Below are the code and all the weights of a small trained network. Each question names an input and a class and asks about switching units off, where a switched-off unit gives its printed mean instead of its output.

import numpy as np


def w(rows, s, z=0):
    codes = np.array(rows[::2]) - 128.0
    scale = np.full(codes.shape[1], s)
    scale[-1] = z or s
    return codes * scale


def f(y):
    return np.maximum(y, 0)


def log_softmax(a):
    a = a - a.max(-1, keepdims=True)
    return a - np.log(np.exp(a).sum(-1, keepdims=True))


def net(x, mask):
    res = np.array(x, float).reshape(1, 4) / 4 @ E
    y = f(res @ A[0][:, :-1].T + A[0][:, -1])
    res = res + np.where(mask, y, B[0][:, -1]) @ B[0][:, :-1]
    return log_softmax(res[-1] @ U[:, :-1].T + U[:, -1])


A, B = {}, {}
E = w([
[127,127,128],'x0',
[191,194,2],'x1',
[16,96,31],'x2',
[58,253,171],'x3',
],0.006)
A[0] = w([
[144,189,99,95],'n1',
[80,151,191,128],'n2',
[141,48,154,144],'n3',
[153,162,65,65],'n4',
[59,98,118,56],'n5',
[200,167,136,81],'n6',
[122,160,120,99],'n7',
[139,81,145,120],'n8',
[103,183,175,241],'n9',
[44,72,111,82],'n10',
[161,197,59,70],'n11',
[99,130,88,61],'n12',
[204,182,68,50],'n13',
[175,120,190,71],'n14',
[79,125,95,31],'n15',
[130,95,103,121],'n16',
[90,224,150,98],'n17',
[96,149,140,102],'n18',
[113,49,79,105],'n19',
[60,158,166,128],'n20',
[58,67,95,48],'n21',
[240,144,164,184],'n22',
[57,72,192,44],'n23',
[140,4,142,71],'n24',
[89,121,66,50],'n25',
[165,149,135,66],'n26',
[65,159,177,135],'n27',
[145,120,115,111],'n28',
[110,89,166,57],'n29',
[74,84,74,102],'n30',
[60,132,147,107],'n31',
[168,69,96,41],'n32',
[127,202,108,136],'n33',
[182,156,132,128],'n34',
[135,152,49,89],'n35',
[117,161,138,253],'n36',
[47,121,120,43],'n37',
[171,124,211,84],'n38',
[170,91,131,220],'n39',
[133,144,137,129],'n40',
[90,119,115,154],'n41',
],0.014,0.0048)
B[0] = w([
[161,71,142,176],'n1',
[188,81,103,213],'n2',
[185,110,65,213],'n3',
[168,81,222,175],'n4',
[105,167,178,177],'n5',
[92,188,154,176],'n6',
[175,135,108,149],'n7',
[215,121,77,173],'n8',
[147,98,56,254],'n9',
[81,189,150,208],'n10',
[253,66,212,199],'n11',
[35,177,178,156],'n12',
[163,72,226,195],'n13',
[87,249,161,184],'n14',
[98,238,186,158],'n15',
[186,181,86,162],'n16',
[197,174,96,224],'n17',
[213,140,96,161],'n18',
[162,147,96,202],'n19',
[195,101,102,216],'n20',
[120,225,182,192],'n21',
[19,203,97,247],'n22',
[207,56,240,215],'n23',
[230,195,101,224],'n24',
[101,183,147,175],'n25',
[71,170,193,145],'n26',
[202,131,70,220],'n27',
[192,100,109,141],'n28',
[218,38,208,164],'n29',
[53,219,158,201],'n30',
[161,156,119,194],'n31',
[226,162,113,172],'n32',
[179,107,71,197],'n33',
[38,212,138,173],'n34',
[124,119,206,190],'n35',
[112,87,37,223],'n36',
[164,174,162,182],'n37',
[48,239,194,204],'n38',
[127,150,33,212],'n39',
[137,120,110,145],'n40',
[32,208,130,180],'n41',
],0.0055,0.0069)
U = w([
[69,236,194,45],'0',
[146,141,105,254],'1',
[188,72,251,124],'2',
[190,163,33,23],'3',
[67,77,45,178],'4',
],0.013,0.01)

Each question gives the input, the list of numbers given to net, and the class t.
The units are the neurons (one row each of A and B). Each row of codes is followed by its name. A weight is (code - 128) times the scale printed after its matrix; where a second scale follows, it is the last column's (A, B and U).
mask holds one flag per neuron, in row order. A switched-off neuron (its flag False) gives its mean, the last column of its row in B, instead of its output. The means were averaged over made-up inputs and are rounded, as every weight is.
A unit's drop is (log p(t) with every unit on - log p(t) with that unit switched off) / (log p(t) with every unit on - log p(t) with every unit switched off).
The circuit of an input: a set's keep is (log p(t) with only the set's units on - log p(t) with every unit switched off) / (log p(t) with every unit on - log p(t) with every unit switched off). Starting from the 12 units with the biggest drops (on a tie, the unit counted first), units are removed one at a time, each time the one whose removal leaves the highest keep (on an exact tie, the one counted first), for as long as the keep stays at least 0.8.
units of the circuit, in order: the units of the circuit, biggest drop first
top k neurons: the k neurons with the biggest drops, biggest first
drop when u is switched off: that unit's drop, to one decimal
input [-2,5,-5,3], class 0: units of the circuit, in order	n22
input [4,-1,-4,-6], class 3: units of the circuit, in order	n24, n39
input [4,5,-2,0], class 2: units of the circuit, in order	n13, n11, n4
input [-3,-2,1,-5], class 3: units of the circuit, in order	n24, n3, n39
input [-3,8,-3,6], class 2: top 3 neurons	n11, n13, n4
input [5,-4,2,-6], class 3: units of the circuit, in order	n24, n3
input [-3,-6,4,-2], class 2: top 3 neurons	n23, n22, n29
input [2,7,0,7], class 2: top 3 neurons	n11, n13, n4
input [0,5,-4,-5], class 2: top 3 neurons	n13, n11, n4
input [-2,7,5,7], class 2: top 4 neurons	n11, n4, n35, n13
input [-3,7,-5,2], class 2: drop when n11 is switched off	0.4
input [-6,-1,-2,-8], class 3: drop when n26 is switched off	0.0
input [-3,0,-3,4], class 3: drop when n23 is switched off	0.1
input [1,3,5,-3], class 0: top neuron	n30
